Here is a tiny trained network, its code and every weight. The questions are about switching its units off for an input and a target symbol, where a switched-off unit gives its printed mean instead of its output.

import numpy as np


def w(rows, s, z=0):
    codes = np.array(rows[::2]) - 128.0
    scale = np.full(codes.shape[1], s)
    scale[-1] = z or s
    return codes * scale


def f(y):
    return y / 2 * (1 + np.tanh(0.7978845608 * (y + 0.044715 * y**3)))


def softmax(a):
    e = np.exp(a - a.max(-1, keepdims=True))
    return e / e.sum(-1, keepdims=True)


def log_softmax(a):
    a = a - a.max(-1, keepdims=True)
    return a - np.log(np.exp(a).sum(-1, keepdims=True))


def net(x, mask):
    ids = ['ΘΛΞΨαβγδεζηπστφ'.index(c) for c in x.split()]
    T = len(ids)
    res = E[ids] + P[:T]
    u = 0
    for l in range(2):
        r = res
        for j in range(3):
            rows = slice(4 * j, 4 * j + 4)
            q, k, v = (r @ M[l][rows].T for M in (Q, K, V))
            z = softmax(np.where(np.tri(T) > 0, q @ k.T / 4**0.5, -1e9)) @ v
            o = O[l][rows]
            res = res + np.where(mask[u + j], z, o[:, -1]) @ o[:, :-1]
        u += 3
        y = f(res @ A[l][:, :-1].T + A[l][:, -1])
        res = res + np.where(mask[u : u + 12], y, B[l][:, -1]) @ B[l][:, :-1]
        u += 12
    return log_softmax(res[-1] @ U[:, :-1].T + U[:, -1])


Q, K, V, O, A, B = {}, {}, {}, {}, {}, {}
E = w([
[110,90,126,168],'Θ',
[148,180,121,74],'Λ',
[171,75,142,139],'Ξ',
[159,127,191,90],'Ψ',
[191,85,112,122],'α',
[93,145,124,72],'β',
[152,137,138,128],'γ',
[146,145,177,155],'δ',
[182,84,168,104],'ε',
[166,107,78,128],'ζ',
[111,90,163,137],'η',
[105,117,88,156],'π',
[134,150,102,143],'σ',
[94,150,129,160],'τ',
[250,168,142,152],'φ',
],0.019)
P = w([
[73,7,102,220],'0',
[67,11,89,188],'1',
[93,45,86,165],'2',
[126,88,89,166],'3',
[150,103,88,160],'4',
[148,145,80,143],'5',
[160,173,85,164],'6',
[179,185,101,148],'7',
[178,227,94,121],'8',
],0.0015)
Q[0] = w([
[164,86,194,67],'0.h0',
[69,252,35,101],'0.h0',
[234,162,58,156],'0.h0',
[114,79,171,148],'0.h0',
[133,7,135,75],'0.h1',
[238,101,1,119],'0.h1',
[139,169,87,108],'0.h1',
[60,123,145,22],'0.h1',
[248,170,59,160],'0.h2',
[149,222,88,112],'0.h2',
[248,136,106,179],'0.h2',
[180,168,185,101],'0.h2',
],0.013)
K[0] = w([
[153,98,150,38],'0.h0',
[188,199,151,211],'0.h0',
[185,151,35,135],'0.h0',
[76,98,139,115],'0.h0',
[163,63,193,150],'0.h1',
[248,127,70,150],'0.h1',
[147,172,119,140],'0.h1',
[126,177,211,165],'0.h1',
[184,193,78,178],'0.h2',
[122,204,132,137],'0.h2',
[199,141,102,187],'0.h2',
[183,143,177,147],'0.h2',
],0.017)
V[0] = w([
[140,147,150,125],'0.h0',
[128,171,139,108],'0.h0',
[145,16,125,174],'0.h0',
[143,169,151,107],'0.h0',
[102,123,75,34],'0.h1',
[110,129,174,51],'0.h1',
[119,126,123,100],'0.h1',
[131,129,152,134],'0.h1',
[140,84,37,48],'0.h2',
[3,53,94,141],'0.h2',
[162,152,152,132],'0.h2',
[152,120,96,95],'0.h2',
],0.0052)
O[0] = w([
[112,109,160,127,130],'0.h0',
[151,65,156,149,103],'0.h0',
[59,252,94,70,214],'0.h0',
[129,68,169,138,114],'0.h0',
[140,239,73,183,167],'0.h1',
[112,203,177,179,216],'0.h1',
[128,163,121,143,149],'0.h1',
[119,116,163,128,139],'0.h1',
[143,67,139,240,254],'0.h2',
[224,164,246,127,232],'0.h2',
[95,130,84,111,91],'0.h2',
[121,103,120,167,161],'0.h2',
],0.0043,0.00042)
A[0] = w([
[181,254,90,119,98],'0.n0',
[138,153,202,155,58],'0.n1',
[132,189,132,102,71],'0.n2',
[45,61,50,109,115],'0.n3',
[56,172,101,149,35],'0.n4',
[121,137,143,127,116],'0.n5',
[27,201,65,144,10],'0.n6',
[58,54,149,236,31],'0.n7',
[206,171,130,202,5],'0.n8',
[101,147,112,144,94],'0.n9',
[230,210,83,97,92],'0.n10',
[168,99,96,133,140],'0.n11',
],0.0083,0.0022)
B[0] = w([
[44,62,146,155,254],'0.n0',
[175,170,162,140,127],'0.n1',
[114,119,118,116,121],'0.n2',
[117,235,88,142,230],'0.n3',
[169,153,133,159,82],'0.n4',
[123,137,138,126,127],'0.n5',
[206,183,150,165,168],'0.n6',
[8,123,179,166,189],'0.n7',
[172,199,160,143,65],'0.n8',
[125,141,133,143,81],'0.n9',
[107,26,77,180,223],'0.n10',
[163,122,93,143,174],'0.n11',
],0.013,0.00058)
Q[1] = w([
[188,166,150,161],'1.h0',
[187,111,168,225],'1.h0',
[38,63,88,98],'1.h0',
[157,131,170,129],'1.h0',
[203,68,137,194],'1.h1',
[246,76,106,98],'1.h1',
[142,73,108,200],'1.h1',
[101,131,101,110],'1.h1',
[144,129,112,131],'1.h2',
[131,123,151,158],'1.h2',
[177,187,143,157],'1.h2',
[180,161,50,44],'1.h2',
],0.013)
K[1] = w([
[67,136,149,61],'1.h0',
[95,59,113,53],'1.h0',
[201,100,80,214],'1.h0',
[139,121,174,92],'1.h0',
[60,123,209,84],'1.h1',
[82,245,184,55],'1.h1',
[90,130,183,155],'1.h1',
[148,164,111,167],'1.h1',
[141,132,123,148],'1.h2',
[124,150,95,112],'1.h2',
[84,91,64,150],'1.h2',
[131,70,210,220],'1.h2',
],0.012)
V[1] = w([
[103,145,94,3],'1.h0',
[112,124,97,77],'1.h0',
[182,104,139,101],'1.h0',
[68,166,117,126],'1.h0',
[162,88,148,160],'1.h1',
[112,81,151,193],'1.h1',
[212,150,158,148],'1.h1',
[131,96,149,174],'1.h1',
[145,197,139,134],'1.h2',
[27,147,52,74],'1.h2',
[86,81,184,201],'1.h2',
[106,74,134,143],'1.h2',
],0.0062)
O[1] = w([
[78,45,78,2,84],'1.h0',
[135,117,93,75,144],'1.h0',
[160,90,173,109,85],'1.h0',
[59,137,77,127,142],'1.h0',
[163,69,131,116,160],'1.h1',
[199,109,78,97,226],'1.h1',
[166,91,134,210,2],'1.h1',
[183,112,89,116,178],'1.h1',
[175,223,108,152,94],'1.h2',
[38,169,50,6,248],'1.h2',
[67,82,170,238,209],'1.h2',
[85,60,150,134,170],'1.h2',
],0.005,0.00086)
A[1] = w([
[118,155,177,98,95],'1.n0',
[58,148,164,127,79],'1.n1',
[109,188,240,143,134],'1.n2',
[193,110,4,158,52],'1.n3',
[36,219,118,218,89],'1.n4',
[71,123,58,230,77],'1.n5',
[169,158,254,61,2],'1.n6',
[99,132,71,183,160],'1.n7',
[101,166,136,111,52],'1.n8',
[15,74,110,126,123],'1.n9',
[192,87,148,120,110],'1.n10',
[97,197,113,66,118],'1.n11',
],0.0098,0.0028)
B[1] = w([
[111,203,151,160,157],'1.n0',
[131,118,190,147,188],'1.n1',
[139,198,161,229,240],'1.n2',
[50,136,117,229,223],'1.n3',
[244,55,154,120,251],'1.n4',
[169,187,150,3,221],'1.n5',
[167,207,11,103,183],'1.n6',
[117,155,132,42,201],'1.n7',
[162,174,178,123,131],'1.n8',
[42,81,132,97,240],'1.n9',
[200,92,135,141,150],'1.n10',
[137,217,152,59,207],'1.n11',
],0.015,0.003)
U = w([
[185,132,245,115,36],'Θ',
[13,127,254,165,147],'Λ',
[53,65,113,50,96],'Ξ',
[178,121,127,5,5],'Ψ',
[44,181,30,118,139],'α',
[125,123,114,89,67],'β',
[112,116,84,65,216],'γ',
[110,70,123,97,219],'δ',
[142,45,134,103,221],'ε',
[57,253,163,32,196],'ζ',
[123,235,150,207,109],'η',
[191,57,81,74,117],'π',
[174,180,26,82,95],'σ',
[115,56,240,49,90],'τ',
[121,66,89,173,170],'φ',
],0.0059,0.0028)

Each question gives the input, a string of symbols that net reads in full, and the target symbol t.
The units are the heads (4 rows each of Q, K, V and O) and the neurons (one row each of A and B). Each row of codes is followed by its name. A weight is (code - 128) times the scale printed after its matrix; where a second scale follows, it is the last column's (O, A, B and U).
mask holds one flag per unit, layer by layer, with each layer's heads first. A switched-off unit (its flag False) gives its mean, the last column of its rows in O or B, instead of its output. The means were averaged over made-up inputs and are rounded, as every weight is.
A unit's drop is (log p(t) with every unit on - log p(t) with that unit switched off) / (log p(t) with every unit on - log p(t) with every unit switched off).
The circuit of an input: a set's keep is (log p(t) with only the set's units on - log p(t) with every unit switched off) / (log p(t) with every unit on - log p(t) with every unit switched off). Starting from the 12 units with the biggest drops (on a tie, the unit counted first), units are removed one at a time, each time the one whose removal leaves the highest keep (on an exact tie, the one counted first), for as long as the keep stays at least 0.8.
units of the circuit, in order: the units of the circuit, biggest drop first
top k neurons: the k neurons with the biggest drops, biggest first
k most important neurons of layer l: the k neurons of layer l with the biggest drops, biggest first
drop of u: that unit's drop, to one decimal
input η φ Ξ β Λ σ ζ Λ ζ, target ζ: 2 most important neurons of layer 1 -> (1.n5, 1.n7)
input β β Ψ δ β Λ, target Ξ: units of the circuit, in order -> (0.n10, 0.n0, 1.n9)
input β γ Ξ γ η, target Λ: units of the circuit, in order -> (0.n7, 1.n9)
input β φ β β η, target η: units of the circuit, in order -> (1.h0, 0.n10, 0.n7, 1.n2)
input β δ Λ Θ Ψ β β δ η, target Λ: units of the circuit, in order -> (0.n7, 0.h0, 1.n9)
input δ Λ β, target ζ: units of the circuit, in order -> (1.n11, 0.n3)
input η β β, target ζ: units of the circuit, in order -> (1.n11, 0.h0, 1.h1)
input β γ γ δ Ψ, target σ: units of the circuit, in order -> (1.n6, 0.n1)
input Θ β δ, target η: 2 most important neurons of layer 1 -> (1.n2, 1.n5)
input σ γ α Λ η π, target Ψ: top 3 neurons -> (1.n4, 1.n5, 0.n3)
input Ψ β α δ, target η: top 2 neurons -> (1.n2, 0.n8)
input β β ε τ, target Θ: 2 most important neurons of layer 1 -> (1.n4, 1.n2)
input π δ δ ε, target π: top neuron -> (1.n10)
input Ξ β Ψ β ζ τ, target Θ: most important neuron of layer 0 -> (0.n6)
input β β φ, target φ: 3 most important neurons of layer 1 -> (1.n3, 1.n10, 1.n11)
input β γ δ τ γ α, target φ: 2 most important neurons of layer 1 -> (1.n3, 1.n10)
input ζ γ β ε τ τ ζ π φ, target ζ: 3 most important neurons of layer 1 -> (1.n5, 1.n7, 1.n3)
input δ β β δ β, target η: 2 most important neurons of layer 0 -> (0.n10, 0.n1)
input α δ ε η σ Θ, target τ: 2 most important neurons of layer 0 -> (0.n7, 0.n3)
input δ Ξ β Θ, target τ: 2 most important neurons of layer 1 -> (1.n4, 1.n9)
input δ η β Θ β ζ, target α: top 2 neurons -> (1.n3, 1.n4)
input α η ζ φ, target ζ: drop of 0.n8 -> 0.1
input β τ Ψ Λ φ, target φ: drop of 0.h1 -> 0.4
input ε β ζ Ψ φ δ α, target α: drop of 0.n7 -> 0.2
input τ ζ β Λ Ψ, target σ: drop of 0.h0 -> 0.2
